(in the rows, 128 means zero)
Each row is followed by its class.
[139 144 154 163 171 112 129 147  74 141 108 161 128 146 142  86 113  98
 157 203 121  90  51 110 149 160 108 133 157 175  97 131 115  84 104 124
  98  84 148 131 134] | bomo
[108 149 153 152 175  87 124 153  91 149 121 165 119 142 111  67 125 105
 186 198 129  76  69 104 143 143 118 141 156 153 120 119 114  83 102 136
 102  68 135 134 125] | kab
[ 67 145 179 116 159 122 156  92  72  99 123 170 149 115 127 112 145 130
 132 139 116  75  90 144 117 118  98 112 153 101 148 214 111 131 127 120
 121 172 152 134 150] | gup
[146 160 133 141 171  87 134 155  80 172 104 152 124 143 148  88 124  98
 172 213 120 102  80  71 132 158 121 142 157 160 130 134  91  98  98 122
  64  66 166 138 156] | govi
[135 178 133 151 171 104 135 152  87 161 115 162 131 153 141 107 117  73
 162 206 123 109  64  87 142 164 119 138 154 160 133 142  98  94  92 118
  73  78 157 138 162] | vava
[129 177 139 142 155 101 140 130  73 167 126 156 137 136 131  87 118  75
 176 209 131  98  75  74 165 138 119 135 146 173 128 113 108  91  98 125
  91  91 158 125 146] | vava
[137 109 117 117 156  80 195 115 143 173 143 123 132 134 126 148 160  92
 169 148 140 127  98 138 151 134 151 131  85 145 131 123 175  77  92 148
 104 102 126 154 155] | kab
[133 182 137 157 176 107 129 157  86 171 115 164 134 155 155  99 125  72
 163 211 128 107  76  84 142 161 117 142 162 159 140 134  96  98 107 120
  67  72 158 146 151] | vava
[161 114 129 119 171 117 195 146 160 147 118 121 149 119 102 154 156  96
 113 172 127 135  56 167 140 135 150 130  90 165 119 126 173  90  78 146
 109  82 134 137 167] | fone
[156 118  98 121 165 100 192 136 136 162 120 129 149 134  99 145 151  95
 144 150 135 129  77 139 142 168 174 147  89 147 139 133 161  85  64 145
  67  75 109 138 153] | Nezi
[113 163 137 160 160  84 130 147  95 151 131 170 135 152 122  80 124  83
 187 196 133  90  62  96 138 163 113 147 153 165 136 128 106  95  95 135
  78  64 136 135 147] | vava
[ 92 132 178 126 156 113 150 107  78 113 113 147 146 128 155 109 125 114
 135 143 117  71 105 147 127 132 101 133 164 113 145 200 114 109 128 127
 124 155 151 149 137] | bomo
[ 99 137 179 111 156 117 158 106  65 108 117 149 153 127 158 105 140 106
 140 152 119  73 102 135 134 122  97 123 155  94 152 215 108 116 114 131
 125 169 171 133 150] | soviv
[130 166 144 147 175  94 128 139  87 170 113 159 127 144 127  92 129  93
 172 205 123  93  86  99 131 164 107 143 152 168 138 144 106  84 100 124
  78  66 151 136 159] | fone
[140 110 115 119 142  90 188 117 135 177 129 116 153 144 115 153 162  69
 185 139 152 140 107 141 141 153 156 144  78 160 129 129 169  79  97 146
  99  91 112 148 157] | Vop
[142 107  84 143 173 114 208 150 166 164 150 139 147 151 126 212 161  85
 120 145 139 150  65 137 146 148 156 125  81 157 128 130 171  89  75 142
  65 100 101 174 152] | vava
[129 139 149 152 158 109 142 151  72 145 114 166 136 155 132  83 128 108
 166 199 131  81  56 107 160 160 111 138 161 156 112 118 111  88  95 142
  97  89 151 130 133] | soviv
[133 166 136 152 177  98 123 157  82 167 104 161 127 155 148  92 118  92
 177 196 120  99  80  94 133 171 114 149 157 176 123 139  93  80 117 128
  81  58 141 145 146] | bomo
[142 126  91 133 176 101 187 131 125 172 133 143 151 143 114 158 164 103
 146 144 125 140  79 153 133 168 169 135  84 153 135 128 166  78  82 148
  60  64 100 150 157] | Nezi
[132 179 135 140 179 105 129 152  92 154 105 175 132 139 139  93 139  92
 168 198 121 105  72  62 140 162 111 123 160 163 131 131 100 100 108 127
  61  67 150 136 156] | gup
[ 96 151 167 140 130 121 150 107  93  98 143 142 149 136 149 111 110 117
 118 142 140  64  91 130 137 129 118 133 182 100 166 195 106 120  92 111
  99 158 140 131 125] | vava
[133 148 135 121 143  88 144 136  79 172 115 151 134 131 130  77 122 101
 177 209 130  85  90  68 156 140 117 143 153 155 110 103  89  91 101 134
  81  84 168 119 147] | govi
[136 148 158 154 166 105 129 155  79 141 112 152 130 146 139  74 118  98
 162 201 123  92  53 104 147 162 109 151 162 176 104 121 103  88  99 132
  89  73 140 129 138] | bomo
[172 133 110 121 163 123 200 152 149 147 116 117 153 128 115 162 136  83
 103 170 119 149  55 154 152 140 166 123  87 154 135 120 168  85  73 137
  91  83 124 150 149] | vava
[119 168 141 153 179  90 126 156  81 166 109 159 111 142 128  83 131  95
 186 208 118 100  86  86 147 154 118 139 154 159 130 118 110  83 109 130
  97  67 149 144 139] | kab
[100 137 159 111 118 113 145 110  54 109 107 141 123 111 145  86 117 130
 127 163 111  74 106 108 128 141 109 120 170  91 159 191  87 126 106 116
  92 161 168 131 133] | govi
[ 90 125 169 113 149 106 150 108  66 122 117 143 142 121 152  98 135 115
 139 157 115  73 101 134 110 125 101 121 147 102 146 196 102 123 110 124
 117 151 163 145 144] | govi
[144  98 101 125 168 111 207 141 157 161 133 133 130 138 128 187 157 106
 116 147 125 137  89 133 152 141 166 119  88 141 114 127 179  77  80 147
  98 100 111 164 141] | kab
[160 130 113 126 168 114 199 158 153 156 123 121 150 132 124 171 147  84
 107 167 123 153  55 148 158 131 146 118  94 161 128 104 171  92  92 139
 102  90 124 155 157] | vava
[164 107 101 120 159  95 198 133 148 162 115 128 144 139 124 150 131 100
 135 150 134 128  98 144 146 164 163 152  98 165 125 132 167  79  86 147
  89  64 118 143 153] | bomo
[ 77 127 176 122 154 109 146  84  76 117 125 148 140 114 132 107 145 113
 141 147 123  75  98 156 116 116  82 119 145 114 163 204 128 116 114 128
 125 167 156 144 150] | fone
[151 109  94 126 163  92 190 135 144 162 120 129 146 146 117 152 137  98
 146 149 141 136  95 146 130 174 164 159  94 165 128 137 155  80  79 148
  69  49 110 148 159] | bomo
[ 89 149 183 123 134 124 149 105  57 102 115 147 128 122 129  99 116 115
 137 146 110  68 110 123 138 142 127 118 173 115 146 186 114 124 112 111
 141 149 151 128 128] | Vop
[ 90 152 159 138 159 142 151 122  95  89 147 152 134 144 150 132 109  97
  98 147 121  94  57 138 129 124 136 103 171 105 154 209 118 132  92  95
  74 168 161 141 139] | vava
[161 122 112 122 172 123 191 151 137 146 113 112 156 126 116 159 156  90
 111 150 122 142  63 148 154 143 165 117  99 144 128  94 174  86  72 145
  80  87 116 147 144] | Nezi
[136 102 115 114 167  79 187 119 151 175 130 118 145 133 135 138 171  74
 173 151 155 128  97 126 143 131 146 141  75 141 132 146 165  79  81 155
  90 111 127 155 159] | kab
[ 93 153 171 137 150 110 153 103  82 100 154 147 156 131 154 109 127 108
 126 158 149  64  94 118 141 119 102 135 166 103 153 214  95 126  92 109
  89 165 143 122 135] | vava
[ 84 148 176 134 133 123 147 100  78  87 132 141 149 127 132  98 129 107
 130 144 138  65 112 105 137 130 124 136 187 108 144 182 103 123  92 118
 109 154 145 116 122] | Vop
[116 149 152 158 167  83 125 156  91 137 111 163 134 148 133  71 121  89
 189 191 133  76  61 109 138 169 107 145 157 167 120 147 102  84 112 135
  86  72 136 130 138] | bomo
[131 167 150 143 170 106 137 135  65 164 127 163 133 133 121  91 138  96
 172 196 123  87  59  79 160 141 117 134 155 164 112 111 104  93 100 127
  98 108 151 118 140] | Nezi
[130 164 144 148 173 104 131 145  89 169 120 169 125 138 134 102 142  89
 177 210 122  96  82  97 138 157 104 137 149 169 135 138 106  88 112 129
  83  69 155 140 151] | fone
[118 147 155 142 174  84 127 157  91 140 117 172 124 137 108  71 115 106
 190 204 133  64  82  99 153 152 121 139 147 153 111 142 109  85  94 132
 114  64 139 122 129] | kab
[ 93 125 162 121 131 100 149 108  84 100 122 134 149 128 154  96 117 131
 125 148 139  57 114 114 121 131 105 128 181  90 155 199  94 122  90 118
  96 147 151 129 131] | govi
[100 134 166 109 135 118 158 124  70 115 110 145 126 117 148  93 122 135
 117 167 108  68  88 116 127 138 121 114 168  99 148 193  96 127 110 113
 104 152 168 140 134] | govi
[146 102 100 119 158  95 199 122 157 167 122 137 144 133 100 153 146 107
 140 156 143 121  88 151 137 158 161 151  88 161 140 149 169  82  72 149
  79  73 117 142 162] | fone
[123 145 141 153 155  82 136 147  88 137 120 163 135 161 117  82 123 109
 185 185 136  80  51 112 140 166 113 140 159 153 133 127 104  83  91 142
  85  75 139 133 137] | soviv
[ 77 130 179 117 158 112 149  84  84 119 127 149 140 117 137 109 144 117
 129 150 116  78 104 144 113 113  93 124 155 116 153 199 121 122 112 125
 125 158 161 143 153] | fone
[164 120 107 134 172 129 189 165 148 143 105 109 151 126 133 162 150  87
 111 154 131 142  58 158 150 143 149 121  97 164 124 112 172  76  89 146
  91  88 119 158 147] | bomo
[ 79 122 179 130 163 117 148  94  96 114 127 150 149 116 135 110 149 120
 133 149 115  70  98 154 116 107  88 127 144 118 148 208 125 113 115 132
 137 165 144 144 140] | fone
[140 102  99 134 149 112 201 129 144 155 137 134 149 149 109 195 159  99
 134 130 135 144  85 146 143 160 167 128  83 166 109 117 174  80  80 150
 101  88  96 156 147] | Vop
[151 109 105 115 155  89 199 125 143 167 134 120 153 152 139 158 168  87
 155 142 147 139  75 138 140 151 146 130  85 144 143 149 161  79  87 153
  71 109 126 156 164] | soviv
[148 106 115 114 153  89 189 106 150 180 139 117 144 134 118 146 164  87
 167 147 147 131  81 166 124 142 137 139  71 158 148 161 171  75  91 141
  82 101 118 150 168] | fone
[167 128 114 111 162 119 198 143 156 138 112 133 150 120 109 149 148 111
 110 147 123 140  44 149 148 137 161 116  97 156 130 122 176  93  89 144
  90  91 117 136 156] | gup
[163 108 104 115 154  95 199 139 146 161 121 131 150 137 112 154 136  97
 151 162 145 129 100 143 150 164 163 154  87 166 120 141 155  79  94 145
  85  57 115 137 143] | bomo
[106 133 175 117 150 115 160 102  70 103 127 146 143 126 155 115 138 110
 134 148 110  82  90 136 137 116  98 110 151 104 151 190 120 116 113 132
 135 173 165 137 138] | soviv
[133 160 158 137 159  96 140 138  82 164 121 163 123 124 128  78 125 100
 179 210 132  79  83  68 174 127 130 141 152 159 105 114 112  84 109 138
 118  98 157 113 128] | kab
[115 152 146 142 159  86 129 140  97 134 119 185 138 137 103  77 131 112
 187 184 134  81  61  91 141 160 106 130 156 162 126 131 114  98 107 137
  80  66 130 124 142] | gup
[117 161 146 131 156  91 132 140 101 146 123 182 134 140 110  72 130 107
 188 182 140  80  53  91 133 157 117 136 159 157 128 141 102  99 111 131
  73  70 139 115 152] | gup
[122 154 147 146 170  88 121 155  80 148 116 162 135 138 114  81 139  94
 192 189 130  88  58  91 146 160 110 129 152 159 126 120 111  94 102 133
  86  75 132 129 138] | Nezi
[ 97 141 174 132 144 120 146 113  87  97 128 135 146 133 162  99 117 123
 119 144 142  58  98 122 136 132 110 133 186 109 150 209  99 113 112 111
  93 162 138 133 116] | bomo
[100 157 177 107 133 136 149 111  73  93 115 161 125 109 140  93 132 129
 125 148 111  76  74 121 134 139 109  96 173  95 156 207 110 131 128 105
 102 167 163 126 144] | gup
[127 107 104 110 151  76 197 126 126 181 130 122 148 139 139 150 167  86
 162 151 144 131  97 141 120 154 143 136  76 141 139 147 143  94  94 148
  73  97 133 156 174] | govi
[132  96  97 136 178 102 198 152 163 166 138 142 129 143 114 179 161 108
 135 146 128 135  87 137 141 146 165 136  80 150 120 132 173  78  85 153
  94  87  93 167 133] | kab
[144  97 102 130 164 121 202 142 161 169 139 149 146 141 120 196 166 106
 120 149 135 132  77 160 142 156 152 127  79 164 120 146 174  78  88 153
  84  90 104 161 152] | fone
[148  98 100 127 168 113 208 131 159 162 143 138 142 134 113 195 164 100
 118 150 137 132  78 151 142 151 151 126  75 158 127 148 176  81  72 145
  73  99 108 156 154] | fone
[115 156 145 154 161 111 136 147  80 151 128 172 138 152 122  93 118  86
 158 207 130  94  56 105 155 149 107 136 160 161 116 118 109  93  99 126
  84  82 146 132 137] | vava
[ 92 149 163 124 142 117 149 108  88  96 127 141 147 133 151 111 104  99
 124 144 138  66  93 121 138 126 117 116 173  96 171 201 104 124  90 108
  91 164 153 141 127] | vava
[164 128 116 125 177 122 192 150 134 149 114 120 151 124 112 149 154  89
 111 160 113 133  65 160 152 148 163 113  97 144 125 101 178  85  78 137
  94  83 125 142 149] | Nezi
[152 103 102 119 155 100 197 127 158 168 132 132 147 139 100 155 142 113
 137 151 141 121 102 163 142 165 164 151  86 165 135 139 175  79  70 147
  85  54 108 141 163] | fone
[109 138 172 103 129 116 156 119  65 111 109 138 128 117 159  92 118 125
 118 165 113  70  92 112 131 135 113 117 180  93 163 201  98 127 109 111
  94 160 174 137 136] | govi
[106 149 154 151 165  84 126 151  96 138 124 169 123 142 106  67 127 106
 177 202 131  78  59 102 142 145 118 141 159 153 114 122 106  87  97 139
 101  71 140 125 125] | kab
[123 173 126 146 188 104 116 155  68 165  98 166 133 146 121  82 133  90
 170 200 110 102  79  79 136 173 117 132 154 163 132 121 100  88  94 128
  67  55 138 142 143] | Nezi
[133 159 144 131 144  96 143 141  61 173 112 155 132 131 135  79 123 100
 177 216 128  85  79  70 152 146 118 145 154 163 112 117  85  93 104 131
  92  86 168 115 147] | govi
[105 150 175 115 148 136 153 111 102  91 137 161 129 134 149 118 116 133
 111 129 119  77  71 135 126 134 138  99 180  92 146 210 120 133 117  93
  80 160 157 127 148] | gup
[118 153 155 161 151 112 130 133  63 140 115 156 133 145 108  74 128  92
 174 200 124  98  60  98 155 160 128 143 157 180 101 103 118  90  87 132
 103  81 144 121 137] | Vop
[126 153 160 158 153 106 123 129  61 150 118 159 135 146 111  69 131  90
 181 205 122 102  68  93 155 152 116 151 156 185 100 101 117  87  98 135
 105  76 139 120 131] | Vop
